Below are the code and all the weights of a small trained network. Each question names an input and a class and asks about switching units off, where a switched-off unit gives its printed mean instead of its output.

import numpy as np


def w(rows, s, z=0):
    codes = np.array(rows[::2]) - 128.0
    scale = np.full(codes.shape[1], s)
    scale[-1] = z or s
    return codes * scale


def f(y):
    return np.maximum(y, 0)


def log_softmax(a):
    a = a - a.max(-1, keepdims=True)
    return a - np.log(np.exp(a).sum(-1, keepdims=True))


def net(x, mask):
    res = np.array(x, float).reshape(1, 6) / 4 @ E
    y = f(res @ A[0][:, :-1].T + A[0][:, -1])
    res = res + np.where(mask, y, B[0][:, -1]) @ B[0][:, :-1]
    return log_softmax(res[-1] @ U[:, :-1].T + U[:, -1])


A, B = {}, {}
E = w([
[109,127,132,118,121,112,125,115,134],'x0',
[210,186,144,115,141,151,207,23,251],'x1',
[96,199,221,27,32,213,65,194,167],'x2',
[110,107,153,113,137,136,184,130,117],'x3',
[115,123,123,126,124,128,116,119,139],'x4',
[140,160,128,129,142,111,131,143,118],'x5',
],0.012)
A[0] = w([
[42,76,91,101,97,125,78,222,9,196],'N1',
[178,22,94,205,172,57,149,88,50,2],'N2',
[49,111,169,94,88,71,94,226,82,140],'N3',
[215,217,130,43,70,156,207,19,237,144],'N4',
[81,96,132,96,121,117,66,183,2,150],'N5',
[106,91,165,119,111,132,77,187,15,140],'N6',
[129,57,72,243,197,54,135,103,65,47],'N7',
[84,200,213,53,60,196,98,202,99,47],'N8',
[107,193,236,81,59,213,72,214,99,55],'N9',
[78,193,182,20,72,173,82,231,132,81],'N10',
[196,154,206,168,162,171,132,99,203,148],'N11',
],0.0099,0.0042)
B[0] = w([
[195,128,237,238,255,215,11,201,219,218],'N1',
[113,161,54,42,68,75,173,61,73,218],'N2',
[187,199,187,216,214,160,219,181,224,193],'N3',
[234,146,225,205,188,236,33,232,207,255],'N4',
[188,215,228,251,234,203,138,200,217,198],'N5',
[226,235,223,170,200,235,180,187,203,189],'N6',
[9,59,39,69,49,34,133,45,8,228],'N7',
[17,110,15,80,56,74,186,43,89,227],'N8',
[46,45,51,26,21,51,153,46,13,234],'N9',
[35,121,10,32,61,72,161,47,70,233],'N10',
[199,236,185,242,166,169,101,183,190,192],'N11',
],0.0087,0.024)
U = w([
[209,163,190,202,198,195,107,190,213,255],'0',
[46,67,1,66,118,36,185,40,47,1],'1',
],0.0093,0.0047)

Each question gives the input, the list of numbers given to net, and the class t.
The units are the neurons (one row each of A and B). Each row of codes is followed by its name. A weight is (code - 128) times the scale printed after its matrix; where a second scale follows, it is the last column's (A, B and U).
mask holds one flag per neuron, in row order. A switched-off neuron (its flag False) gives its mean, the last column of its row in B, instead of its output. The means were averaged over made-up inputs and are rounded, as every weight is.
A unit's drop is (log p(t) with every unit on - log p(t) with that unit switched off) / (log p(t) with every unit on - log p(t) with every unit switched off).
unit that matters most: the unit with the biggest drop
k most important neurons: the k neurons with the biggest drops, biggest first
drop when u is switched off: that unit's drop, to one decimal
input [8,-4,6,6,-7,8], class 1: 2 most important neurons : [N9; N10]
input [3,-2,3,5,-8,5], class 1: unit that matters most : N4
input [-2,-5,6,7,-3,-6], class 1: 3 most important neurons : [N9; N10; N8]
input [-6,-7,-7,6,8,-3], class 0: 4 most important neurons : [N1; N5; N9; N6]
input [8,-5,4,5,3,-3], class 0: 2 most important neurons : [N1; N5]
input [-4,-5,-5,7,-8,-3], class 0: 4 most important neurons : [N1; N9; N5; N10]
input [1,-5,-5,-1,1,-4], class 0: 2 most important neurons : [N1; N9]
input [1,-2,3,3,-7,-5], class 1: 2 most important neurons : [N4; N9]
input [-7,-6,7,4,8,4], class 1: 4 most important neurons : [N9; N10; N8; N4]
input [-1,6,8,3,-6,2], class 1: drop when N8 is switched off : 0.2
